Below are the code and all the weights of a small trained network. Each question names an input and a class and asks about switching units off, where a switched-off unit gives its printed mean instead of its output.

import numpy as np


def w(rows, s, z=0):
    codes = np.array(rows[::2]) - 128.0
    scale = np.full(codes.shape[1], s)
    scale[-1] = z or s
    return codes * scale


def f(y):
    return np.maximum(y, 0)


def log_softmax(a):
    a = a - a.max(-1, keepdims=True)
    return a - np.log(np.exp(a).sum(-1, keepdims=True))


def net(x, mask):
    res = np.array(x, float).reshape(1, 4) / 4 @ E
    y = f(res @ A[0][:, :-1].T + A[0][:, -1])
    res = res + np.where(mask, y, B[0][:, -1]) @ B[0][:, :-1]
    return log_softmax(res[-1] @ U[:, :-1].T + U[:, -1])


A, B = {}, {}
E = w([
[138,50,105,40,11,113,97,208,126],'x0',
[101,108,153,158,136,177,196,195,150],'x1',
[154,193,65,108,150,166,118,184,96],'x2',
[167,151,74,110,221,122,180,66,227],'x3',
],0.013)
A[0] = w([
[114,184,173,204,160,149,144,99,98,2],'neuron 1',
[135,114,180,182,123,173,191,214,108,45],'neuron 2',
[115,57,240,161,117,103,127,55,117,39],'neuron 3',
[147,248,110,124,141,173,93,197,61,58],'neuron 4',
[159,175,133,127,109,84,17,56,65,30],'neuron 5',
[108,144,165,186,129,158,210,168,130,3],'neuron 6',
[97,155,198,186,98,139,70,167,43,22],'neuron 7',
],0.016,0.0056)
B[0] = w([
[182,77,146,42,62,104,119,165,125,214],'neuron 1',
[40,132,195,101,161,132,109,115,119,213],'neuron 2',
[102,180,35,215,102,110,131,166,123,221],'neuron 3',
[99,151,65,221,86,96,141,145,131,236],'neuron 4',
[8,125,210,93,176,167,135,128,139,233],'neuron 5',
[52,143,130,117,165,154,101,104,143,191],'neuron 6',
[244,123,107,82,158,116,168,97,160,252],'neuron 7',
],0.015,0.018)
U = w([
[17,133,181,142,185,156,105,132,135,64],'0',
[68,153,101,223,98,116,123,175,126,69],'1',
[102,72,166,58,2,106,72,242,94,159],'2',
[157,163,131,135,212,135,178,74,193,184],'3',
[88,120,169,177,145,125,129,139,86,255],'4',
[155,73,163,212,137,217,36,89,43,64],'5',
],0.0099,0.0086)

Each question gives the input, the list of numbers given to net, and the class t.
The units are the neurons (one row each of A and B). Each row of codes is followed by its name. A weight is (code - 128) times the scale printed after its matrix; where a second scale follows, it is the last column's (A, B and U).
mask holds one flag per neuron, in row order. A switched-off neuron (its flag False) gives its mean, the last column of its row in B, instead of its output. The means were averaged over made-up inputs and are rounded, as every weight is.
A unit's drop is (log p(t) with every unit on - log p(t) with that unit switched off) / (log p(t) with every unit on - log p(t) with every unit switched off).
The circuit of an input: a set's keep is (log p(t) with only the set's units on - log p(t) with every unit switched off) / (log p(t) with every unit on - log p(t) with every unit switched off). Starting from all 7 units, units are removed one at a time, each time the one whose removal leaves the highest keep (on an exact tie, the one counted first), for as long as the keep stays at least 0.8.
units of the circuit, in order: the units of the circuit, biggest drop first
most important unit: the unit with the biggest drop
top k neurons: the k neurons with the biggest drops, biggest first
drop of u: that unit's drop, to one decimal
input [-4,3,6,6], class 1: top 2 neurons -> neuron 7; neuron 4
input [-7,1,6,-5], class 2: most important unit -> neuron 1
input [5,-6,-8,6], class 1: top 4 neurons -> neuron 3; neuron 7; neuron 1; neuron 2
input [-5,8,-8,7], class 0: top 4 neurons -> neuron 6; neuron 4; neuron 7; neuron 2
input [5,-7,-7,3], class 0: top 2 neurons -> neuron 5; neuron 4
input [6,-6,-6,-4], class 0: top 2 neurons -> neuron 5; neuron 1
input [-2,0,7,7], class 1: units of the circuit, in order -> neuron 7; neuron 4
input [6,-7,2,-4], class 0: top 2 neurons -> neuron 5; neuron 1
input [6,7,3,7], class 0: top 3 neurons -> neuron 7; neuron 1; neuron 4
input [4,7,-2,6], class 0: top 2 neurons -> neuron 7; neuron 1
input [-5,-6,8,2], class 1: top 2 neurons -> neuron 4; neuron 2
input [-5,-2,-3,5], class 2: top 2 neurons -> neuron 1; neuron 7
input [0,0,-5,5], class 1: units of the circuit, in order -> neuron 7; neuron 5
input [1,-4,-7,6], class 1: top 2 neurons -> neuron 7; neuron 3
input [5,-6,4,-2], class 0: most important unit -> neuron 5
input [-3,7,-1,5], class 0: top 2 neurons -> neuron 7; neuron 6
input [6,-3,-6,-4], class 1: top 2 neurons -> neuron 3; neuron 1
input [-8,5,-1,-2], class 2: drop of neuron 1 -> 1.8
input [-6,6,2,5], class 0: drop of neuron 6 -> 2.4
input [-8,3,-2,-7], class 2: units of the circuit, in order -> neuron 1
input [-4,4,-8,-6], class 1: drop of neuron 3 -> 6.2
